Here is a tiny trained network, its code and every weight. The questions are about switching its units off for an input and a class, where a switched-off unit gives its printed mean instead of its output.

import numpy as np


def w(rows, s, z=0):
    codes = np.array(rows[::2]) - 128.0
    scale = np.full(codes.shape[1], s)
    scale[-1] = z or s
    return codes * scale


def f(y):
    return y / 2 * (1 + np.tanh(0.7978845608 * (y + 0.044715 * y**3)))


def log_softmax(a):
    a = a - a.max(-1, keepdims=True)
    return a - np.log(np.exp(a).sum(-1, keepdims=True))


def net(x, mask):
    res = np.array(x, float).reshape(1, 8) / 4 @ E
    y = f(res @ A[0][:, :-1].T + A[0][:, -1])
    res = res + np.where(mask, y, B[0][:, -1]) @ B[0][:, :-1]
    return log_softmax(res[-1] @ U[:, :-1].T + U[:, -1])


A, B = {}, {}
E = w([
[90,162,231,161,133,65,118,113,82,23,142],'x0',
[191,121,100,23,63,102,3,172,145,88,2],'x1',
[173,43,73,121,4,180,46,136,74,71,129],'x2',
[237,60,167,81,86,24,100,13,122,23,203],'x3',
[78,185,51,224,124,115,129,156,7,109,169],'x4',
[41,59,130,79,108,194,147,41,36,211,148],'x5',
[130,134,91,140,145,119,195,54,120,114,151],'x6',
[131,86,168,112,101,238,239,85,193,123,112],'x7',
],0.0052)
A[0] = w([
[141,135,75,78,125,180,94,167,180,192,51,135],'N1',
[149,115,168,85,168,56,136,79,188,134,153,135],'N2',
[128,154,137,136,117,155,106,200,185,111,53,210],'N3',
[139,158,104,116,104,11,29,129,40,93,127,150],'N4',
[158,107,127,98,74,172,142,104,92,142,143,136],'N5',
[71,164,102,181,165,151,188,126,96,186,172,143],'N6',
[157,48,93,105,58,173,99,79,114,105,136,179],'N7',
[58,103,167,73,130,178,108,99,77,170,85,102],'N8',
[125,85,134,117,106,124,73,113,125,115,123,252],'N9',
],0.013,0.0024)
B[0] = w([
[184,154,82,100,128,157,111,166,127,211,81,224],'N1',
[149,132,173,115,135,51,171,64,195,167,112,195],'N2',
[155,189,147,135,103,179,109,200,164,100,111,205],'N3',
[104,106,90,149,135,1,55,155,63,91,99,249],'N4',
[125,95,137,113,121,174,114,106,133,109,155,176],'N5',
[115,168,99,139,177,144,226,133,64,126,173,223],'N6',
[171,48,121,102,102,186,104,100,135,94,169,225],'N7',
[42,102,132,137,108,140,93,106,133,183,101,194],'N8',
[153,98,106,131,134,126,95,125,127,110,143,186],'N9',
],0.018,0.013)
U = w([
[1,104,143,125,133,186,145,68,106,200,124,95],'0',
[126,120,100,153,125,21,58,136,84,63,100,253],'1',
[164,143,216,100,152,63,174,46,222,159,120,155],'2',
[116,183,101,164,209,156,231,112,77,132,207,254],'3',
[170,34,119,72,72,186,96,57,144,102,185,191],'4',
[143,191,232,181,96,150,124,166,191,18,132,68],'5',
[188,173,95,81,108,181,105,171,170,198,64,80],'6',
],0.0062,0.00024)

Each question gives the input, the list of numbers given to net, and the class t.
The units are the neurons (one row each of A and B). Each row of codes is followed by its name. A weight is (code - 128) times the scale printed after its matrix; where a second scale follows, it is the last column's (A, B and U).
mask holds one flag per neuron, in row order. A switched-off neuron (its flag False) gives its mean, the last column of its row in B, instead of its output. The means were averaged over made-up inputs and are rounded, as every weight is.
A unit's drop is (log p(t) with every unit on - log p(t) with that unit switched off) / (log p(t) with every unit on - log p(t) with every unit switched off).
The circuit of an input: a set's keep is (log p(t) with only the set's units on - log p(t) with every unit switched off) / (log p(t) with every unit on - log p(t) with every unit switched off). Starting from all 9 units, units are removed one at a time, each time the one whose removal leaves the highest keep (on an exact tie, the one counted first), for as long as the keep stays at least 0.8.
units of the circuit, in order: the units of the circuit, biggest drop first
most important unit: the unit with the biggest drop
k most important neurons: the k neurons with the biggest drops, biggest first
drop when u is switched off: that unit's drop, to one decimal
input [4,7,-6,-2,-7,-8,8,0], class 2: most important unit -> N2
input [6,-6,8,2,1,-8,6,6], class 4: units of the circuit, in order -> N4, N6
input [-3,-7,3,2,-7,-1,-5,-4], class 2: 2 most important neurons -> N4, N2
input [7,2,3,-7,1,-6,8,0], class 5: units of the circuit, in order -> N1, N3
input [-1,3,0,-2,6,-4,6,4], class 3: units of the circuit, in order -> N4, N1, N7
input [-5,-8,5,-3,-5,1,-5,1], class 0: units of the circuit, in order -> N3, N8
input [4,-2,7,-2,4,-7,-5,4], class 5: 3 most important neurons -> N1, N3, N4
input [0,-4,3,-3,-8,7,-8,-7], class 0: 2 most important neurons -> N8, N3
input [-8,-7,-6,1,-1,-4,-5,-2], class 3: drop when N6 is switched off -> 0.4
input [3,-4,-1,-6,-4,-6,-5,-6], class 5: drop when N1 is switched off -> 0.3
input [-2,-1,-8,2,-1,5,-8,-6], class 0: drop when N6 is switched off -> 0.0
input [8,-5,8,-6,-3,8,6,-5], class 0: drop when N8 is switched off -> 2.2
